Each row has a class, written after it.
-151	-36	-462	-192	68	-124	-376	-175	190	156	-155	236	8	-466	-214	98	-390	-11	-8	-172	-321	-428	342	-100	314	-692	-107	-464	47	178	4	-373	93	5	-92	21	219	329	-282 -> (103)
92	-303	-117	-193	-126	450	101	-253	32	-16	-676	239	101	-482	77	30	34	27	-55	-308	79	304	69	270	-203	-500	-78	-120	-214	313	112	-239	173	-45	-57	215	150	0	233 -> (9)
-163	-59	-515	-173	67	-140	-413	-150	266	119	-72	149	77	-388	-180	75	-450	49	-19	-60	-294	-431	434	-44	260	-651	-152	-370	62	200	-12	-368	97	-46	-20	41	205	354	-328 -> (56)
-43	118	-166	23	-14	-364	-483	20	244	-70	-337	148	201	-371	-327	-18	-153	80	-133	-128	400	-362	149	180	-118	15	-106	23	332	30	-72	-172	32	300	-30	-216	60	-25	360 -> (159)
48	-445	-34	-126	-214	400	138	-120	-42	-302	-759	276	15	-473	-187	-60	116	79	-76	-385	-88	400	80	287	-269	-165	-124	-385	-114	299	44	-100	201	13	-247	85	-4	50	364 -> (85)
38	-449	-89	-81	-119	546	-49	-62	77	-209	-866	70	47	-379	-67	-14	6	3	-197	-415	-29	448	170	197	-215	-515	-161	-299	-78	226	-69	-314	322	15	-207	236	208	98	210 -> (67)
-20	378	-29	7	52	-285	-498	-287	447	-86	-558	89	97	-601	-339	38	-127	81	-270	-188	443	-587	183	222	-149	-352	-79	189	354	78	-57	-348	103	298	6	-4	16	-5	150 -> (56)
17	-387	-40	-235	-183	508	31	-264	-43	-308	-841	231	-19	-523	-178	-59	134	144	-126	-367	-200	299	165	276	-274	-366	35	-439	-74	350	40	-89	282	69	-257	221	-38	-17	316 -> (6)
-31	302	-49	-13	58	-313	-587	-226	461	-54	-609	74	48	-584	-340	62	1	135	-266	-116	386	-562	145	99	-113	-248	-17	168	409	41	-107	-351	119	301	-37	-27	9	-105	146 -> (6)
87	170	161	-336	-167	40	296	154	65	501	-149	157	-167	-423	-202	-122	91	147	125	42	221	-344	73	-58	-90	-336	236	-28	298	296	304	223	305	109	179	-77	-59	7	-44 -> (56)
155	-349	-4	-109	-108	442	93	-77	16	-12	-844	-13	-4	-483	-77	121	176	149	-300	-336	80	450	282	271	-408	-527	-30	-272	-89	326	-55	-219	242	6	-215	226	165	11	154 -> (107)
165	-350	-10	-177	-134	516	132	-143	-9	-13	-872	8	-3	-460	-42	96	113	144	-312	-372	48	422	254	291	-355	-536	-10	-285	-148	344	17	-201	237	15	-207	284	242	52	127 -> (103)
-250	-115	-506	-98	-19	-132	-386	-225	374	177	-360	153	-10	-602	-197	115	-445	38	-93	-25	-225	-560	358	-188	383	-846	-93	-289	150	156	36	-351	288	40	-155	-23	363	278	-301 -> (159)
56	-373	-98	-144	-147	525	15	-47	88	-209	-811	91	44	-419	-75	-44	-24	-38	-147	-438	-20	385	168	229	-219	-561	-193	-342	-76	253	-6	-292	342	45	-146	278	172	101	191 -> (176)
-214	-77	-489	-117	-47	-138	-327	-197	394	213	-285	121	29	-572	-169	129	-501	-14	-104	-55	-218	-592	292	-209	350	-800	-193	-248	64	172	63	-328	262	93	-104	-39	381	316	-349 -> (176)
3	238	149	-392	-173	62	140	86	124	416	12	221	3	-290	-145	-94	149	125	156	141	-20	-284	241	-40	-168	1	174	-248	305	212	249	220	333	50	219	-203	-250	50	-136 -> (85)
31	208	150	-434	-185	93	215	102	90	363	-4	218	-86	-237	-182	-111	99	150	196	115	-111	-361	158	18	-131	-34	232	-277	253	267	242	259	325	54	153	-218	-246	104	-95 -> (176)
106	-327	-71	-143	-144	516	-14	-99	69	-189	-866	23	78	-391	-34	-40	-46	14	-222	-422	-3	384	210	273	-220	-493	-156	-277	-84	263	-3	-293	333	30	-128	253	169	95	205 -> (176)
-45	118	-146	-21	89	-367	-503	-19	292	-45	-298	147	252	-317	-292	-81	-72	-32	-92	-118	469	-374	146	152	-197	97	-208	53	339	0	-96	-186	20	278	-2	-199	35	-13	322 -> (103)
66	-348	-83	-176	-140	431	128	-224	-8	-52	-686	217	109	-511	47	54	65	-11	-122	-351	69	389	36	289	-248	-540	-37	-104	-248	320	113	-262	187	-32	-78	206	181	-5	260 -> (9)
-28	133	-130	-53	-4	-319	-543	-183	352	-154	-296	24	170	-327	-276	94	-177	83	-33	-121	359	-514	185	163	-183	-33	-231	92	296	185	-175	-202	12	176	-49	-131	-4	41	185 -> (6)
188	-333	5	-187	-160	456	105	-179	20	-27	-827	-48	6	-460	-122	118	51	257	-357	-338	-24	365	377	297	-365	-509	58	-286	-95	451	46	-179	248	30	-204	231	198	58	98 -> (56)
112	-342	-99	-51	-107	583	-31	-116	17	-194	-877	52	114	-357	-59	-36	-72	-16	-157	-400	48	415	167	246	-207	-537	-221	-359	-122	244	-51	-287	291	-17	-148	249	197	109	200 -> (159)
170	302	163	-367	-181	31	385	92	4	394	-84	349	-9	-350	-197	-135	27	79	1	141	92	-264	94	-206	-49	-170	269	-180	392	327	231	210	503	-6	421	-178	-161	27	63 -> (159)
-167	-148	-488	-60	80	-47	-279	-69	416	176	-376	138	-73	-544	-258	50	-351	26	-59	-126	-247	-424	396	-84	351	-743	-55	-335	109	249	146	-379	183	-129	-209	16	249	392	-228 -> (56)
115	-224	-101	-249	-166	475	154	-249	32	-7	-569	253	93	-584	62	3	-5	9	-154	-335	98	287	4	279	-247	-557	-85	-85	-289	311	114	-227	148	-61	14	226	180	49	173 -> (9)
24	222	190	-365	-143	68	181	49	47	353	-1	198	-77	-257	-217	-135	121	128	153	140	-58	-343	141	-43	-136	-67	251	-248	278	243	223	268	296	38	140	-196	-236	77	-97 -> (67)
85	211	129	-329	-171	118	334	196	99	565	-238	201	-155	-416	-179	-107	128	137	81	129	243	-344	19	-121	-113	-327	217	-66	279	240	313	214	326	173	155	-21	-29	28	-154 -> (85)
57	343	-134	-215	6	-255	-734	-143	330	-43	-398	-79	158	-673	-238	-13	-296	164	-191	-170	303	-465	166	268	-109	-180	-17	27	398	39	-131	-281	-84	139	161	-21	93	85	121 -> (9)
-144	4	-481	-101	80	-118	-433	-122	259	207	-179	247	44	-480	-225	123	-419	-4	-46	-97	-264	-416	465	-126	274	-799	-101	-453	145	154	-64	-343	135	-38	-153	55	269	316	-308 -> (159)
-185	-62	-502	-150	52	-112	-331	-63	297	154	-163	197	-8	-476	-245	119	-440	42	-28	-137	-355	-444	466	-149	319	-653	-145	-471	137	199	-68	-336	149	-16	-86	9	272	366	-267 -> (9)
152	-351	-37	-197	-140	448	-31	-133	41	2	-888	-62	28	-439	-7	134	65	191	-305	-369	90	449	296	344	-368	-520	8	-260	-90	334	19	-246	209	28	-171	259	224	76	84 -> (176)
28	167	195	-328	-173	14	208	120	70	354	73	197	-38	-171	-190	-99	101	98	241	57	-23	-298	198	-56	-152	-14	89	-198	260	234	175	273	308	28	115	-237	-278	70	-42 -> (56)
-228	-109	-552	-47	9	-37	-247	-146	419	179	-328	113	17	-542	-162	105	-494	-26	-118	-11	-167	-541	337	-160	348	-794	-216	-275	77	181	41	-318	233	3	-153	24	361	375	-343 -> (85)
57	-436	-28	-161	-185	412	71	-227	-92	-324	-717	296	7	-475	-210	-97	171	79	-113	-361	-161	357	86	280	-271	-264	11	-436	-122	362	31	-82	246	5	-258	86	-111	-42	370 -> (6)
134	253	167	-294	-198	-64	361	149	-5	362	11	293	-12	-325	-186	-118	50	51	-11	184	98	-240	133	-259	-107	-99	187	-138	390	277	265	246	473	51	392	-143	-161	7	-22 -> (107)
88	149	158	-319	-136	39	263	211	17	580	-228	210	-169	-352	-185	-94	132	114	83	60	293	-276	17	-135	-95	-335	272	-24	319	247	288	176	302	212	154	-26	-46	-27	-75 -> (103)
-175	-92	-480	-188	32	-169	-388	-114	256	92	-186	171	-17	-511	-225	73	-356	17	-25	-165	-367	-469	412	-131	317	-754	-62	-407	122	193	1	-367	248	-30	-101	62	260	320	-261 -> (103)
-251	-92	-502	-105	-9	-112	-346	-239	382	174	-308	125	47	-574	-177	148	-470	9	-75	-33	-233	-582	304	-260	357	-758	-166	-284	89	170	29	-312	261	43	-64	-31	407	328	-329 -> (9)
7	225	168	-391	-131	-21	209	96	85	330	77	168	-64	-219	-154	-123	158	73	202	170	30	-281	165	-49	-192	31	180	-269	331	206	242	244	245	76	163	-182	-254	70	-83 -> (107)
59	384	-134	-177	27	-285	-724	-161	370	0	-474	-49	201	-732	-207	-70	-172	154	-201	-64	324	-457	209	314	-185	-157	-24	-16	464	57	-120	-295	-33	224	129	21	43	11	120 -> (85)
-71	78	-132	-47	-21	-423	-504	-173	380	-138	-296	-4	138	-381	-272	110	-158	110	-52	-133	333	-511	224	118	-145	8	-184	146	344	157	-68	-193	43	260	-85	-122	48	17	204 -> (103)
134	-362	-95	-56	-126	520	-5	9	37	-136	-846	89	121	-402	-20	-45	-61	-28	-113	-453	104	477	143	297	-258	-496	-288	-260	-148	191	-38	-340	221	16	-82	234	129	71	253 -> (107)
-42	274	-18	-31	107	-313	-457	-287	450	-137	-582	91	19	-595	-385	52	13	91	-207	-201	371	-564	205	190	-123	-274	-65	145	410	105	-95	-374	157	193	-12	-73	58	-14	205 -> (56)
-211	-4	-464	10	182	-151	-321	-109	374	284	-500	35	73	-394	-213	-13	-297	57	-104	58	-291	-415	557	-86	213	-589	-79	-492	141	117	22	-227	124	-49	-330	84	99	470	-356 -> (85)
-12	76	-161	8	28	-385	-576	74	239	-60	-309	135	200	-287	-275	9	-103	56	-64	-214	449	-309	125	205	-109	134	-198	47	316	-62	-124	-198	-58	260	-11	-266	11	-84	387 -> (6)
56	385	-141	-119	11	-410	-712	-148	330	-29	-334	-45	214	-628	-202	-39	-197	108	-141	-70	440	-490	139	269	-174	-117	-134	33	436	18	-166	-240	-85	214	98	-17	-32	17	133 -> (85)
-20	360	-40	-105	79	-295	-440	-306	404	-135	-555	92	76	-623	-411	40	-115	61	-291	-130	370	-609	177	162	-135	-290	-47	113	413	126	-104	-347	115	223	26	-27	50	16	158 -> (9)
-54	92	-152	-10	-9	-355	-502	-179	354	-192	-267	-9	114	-373	-284	164	-211	127	-48	-179	291	-540	289	40	-125	-131	-169	168	362	189	-95	-178	137	233	-36	-86	100	18	171 -> (107)
-13	115	-161	-22	54	-280	-528	-5	273	-74	-415	149	210	-350	-277	-65	-93	32	-86	-165	486	-330	134	265	-171	39	-174	-24	318	0	-72	-194	-1	224	31	-192	-7	-1	321 -> (6)
203	263	169	-245	-140	53	391	294	-30	396	-202	310	-65	-424	-252	-93	59	55	-3	111	57	-230	63	-162	-82	-235	259	-223	430	292	154	192	513	-10	396	-175	-97	34	88 -> (107)
30	398	-112	-112	55	-301	-615	-145	368	-28	-305	-50	187	-637	-255	-90	-186	102	-221	-37	389	-490	164	228	-217	-161	-91	44	405	72	-130	-224	-76	246	128	50	86	29	131 -> (56)
-195	-49	-489	-172	38	-148	-435	-182	266	147	-150	182	16	-544	-234	105	-421	15	-38	-159	-357	-486	420	-192	356	-749	-109	-437	109	145	1	-355	172	10	-62	33	255	271	-294 -> (103)
-283	-164	-502	-120	30	-72	-221	-76	460	133	-314	110	-86	-544	-246	-29	-343	-30	-153	-61	-202	-437	392	-143	329	-716	-53	-265	80	203	200	-357	211	-108	-222	74	290	446	-306 -> (9)
65	-344	-85	-100	-101	480	-38	-50	79	-153	-859	57	58	-423	-48	-34	-9	-5	-180	-458	1	412	196	258	-237	-547	-180	-289	-87	195	-63	-296	269	78	-182	290	189	67	215 -> (176)
159	-370	-29	-84	-91	459	39	-108	20	64	-899	1	55	-395	-45	155	60	162	-288	-364	132	432	331	259	-357	-545	-33	-246	-93	309	-13	-197	220	38	-197	258	227	26	108 -> (103)
146	-358	-51	-143	-103	591	22	-105	13	-152	-891	26	54	-362	-42	-82	-104	-37	-223	-464	-9	444	139	248	-186	-511	-218	-332	-144	208	-55	-340	215	60	-171	274	195	107	152 -> (103)
220	261	138	-277	-147	34	343	163	-15	437	-153	327	19	-355	-249	-89	31	110	5	126	81	-279	110	-179	-89	-230	264	-188	376	339	181	222	500	52	337	-180	-123	-24	77 -> (159)
-252	-161	-519	-42	-35	-157	-352	-142	337	100	-238	86	28	-495	-174	74	-462	-19	-58	-72	-160	-513	306	-151	338	-766	-288	-235	31	146	74	-359	238	66	-101	30	371	331	-333 -> (56)
75	-302	-128	-213	-104	471	135	-217	20	-44	-703	193	61	-522	68	94	42	-8	-154	-372	121	377	44	240	-208	-578	-96	-103	-212	304	130	-296	175	-37	-64	298	202	40	223 -> (9)
-62	107	-159	-70	6	-267	-516	-194	405	-194	-352	36	134	-332	-240	103	-191	77	-51	-159	326	-530	270	146	-145	-103	-195	94	353	164	-88	-189	110	212	-80	-60	82	56	161 -> (6)
27	155	165	-302	-140	-16	163	137	7	383	81	207	-22	-237	-176	-70	144	79	162	93	-17	-231	188	-107	-157	27	167	-196	278	191	211	268	272	90	131	-259	-202	-26	-7 -> (107)
-224	-102	-502	-58	63	-89	-221	-114	428	135	-292	113	-68	-635	-245	0	-285	-53	-156	-21	-175	-478	323	-179	273	-821	-64	-216	71	210	219	-328	245	-75	-215	118	222	351	-301 -> (107)
167	267	201	-300	-171	6	377	151	-65	385	-108	294	-29	-387	-241	-87	39	29	-24	81	46	-263	36	-230	-57	-168	251	-182	365	348	213	223	482	24	381	-168	-102	33	73 -> (103)
-65	65	-166	18	90	-335	-446	33	253	-64	-417	212	206	-371	-344	-47	-92	-6	-36	-190	417	-330	180	191	-173	18	-178	-16	348	-10	-72	-177	17	285	-59	-225	35	-4	409 -> (107)
61	204	165	-394	-135	51	303	77	81	395	16	303	-41	-215	-172	-149	117	129	214	136	12	-295	196	53	-188	-23	202	-214	250	248	187	257	269	5	159	-234	-226	68	-25 -> (159)
-177	-24	-504	-240	15	-141	-445	-82	249	161	-74	187	17	-476	-193	110	-409	3	-69	-143	-326	-452	365	-47	267	-674	-139	-389	40	185	-32	-391	120	-12	-103	-12	248	380	-306 -> (176)
-153	-70	-510	-97	13	-106	-380	-62	224	83	-182	207	10	-478	-222	48	-488	15	-44	-126	-363	-433	401	-70	306	-723	-118	-432	87	196	-32	-358	170	3	-102	18	204	367	-269 -> (107)
-27	140	-150	-90	-21	-356	-509	-247	375	-169	-226	5	148	-397	-284	100	-219	93	-81	-124	360	-593	152	121	-149	-145	-223	173	271	156	-110	-215	36	221	-58	-99	92	41	132 -> (67)
37	-450	11	-34	-198	357	98	-144	-66	-303	-738	266	30	-407	-207	-57	114	113	-91	-458	-182	423	179	210	-272	-219	-90	-387	-124	326	-36	-71	239	59	-307	99	-28	21	431 -> (56)
-26	331	-65	-77	96	-269	-557	-260	400	-58	-576	41	106	-591	-407	92	-53	129	-304	-117	351	-612	189	125	-176	-264	6	95	383	56	-58	-303	97	348	-29	-1	105	-64	130 -> (103)
-28	280	-52	-97	94	-325	-483	-317	441	-127	-539	60	88	-608	-402	12	-66	96	-306	-116	359	-593	232	151	-160	-274	-27	165	415	87	-127	-338	138	244	-10	-44	52	-64	143 -> (9)
-17	350	-85	-125	-36	-412	-732	-163	353	-99	-377	-64	143	-702	-253	-58	-158	182	-264	-50	332	-502	142	223	-192	-123	55	150	451	54	-37	-222	-31	303	53	67	91	1	154 -> (67)
69	356	-149	-118	26	-287	-746	-98	362	-22	-428	-52	214	-671	-231	-29	-197	123	-185	-86	414	-443	170	284	-176	-119	-58	27	459	39	-93	-257	-66	192	99	-2	50	12	158 -> (85)
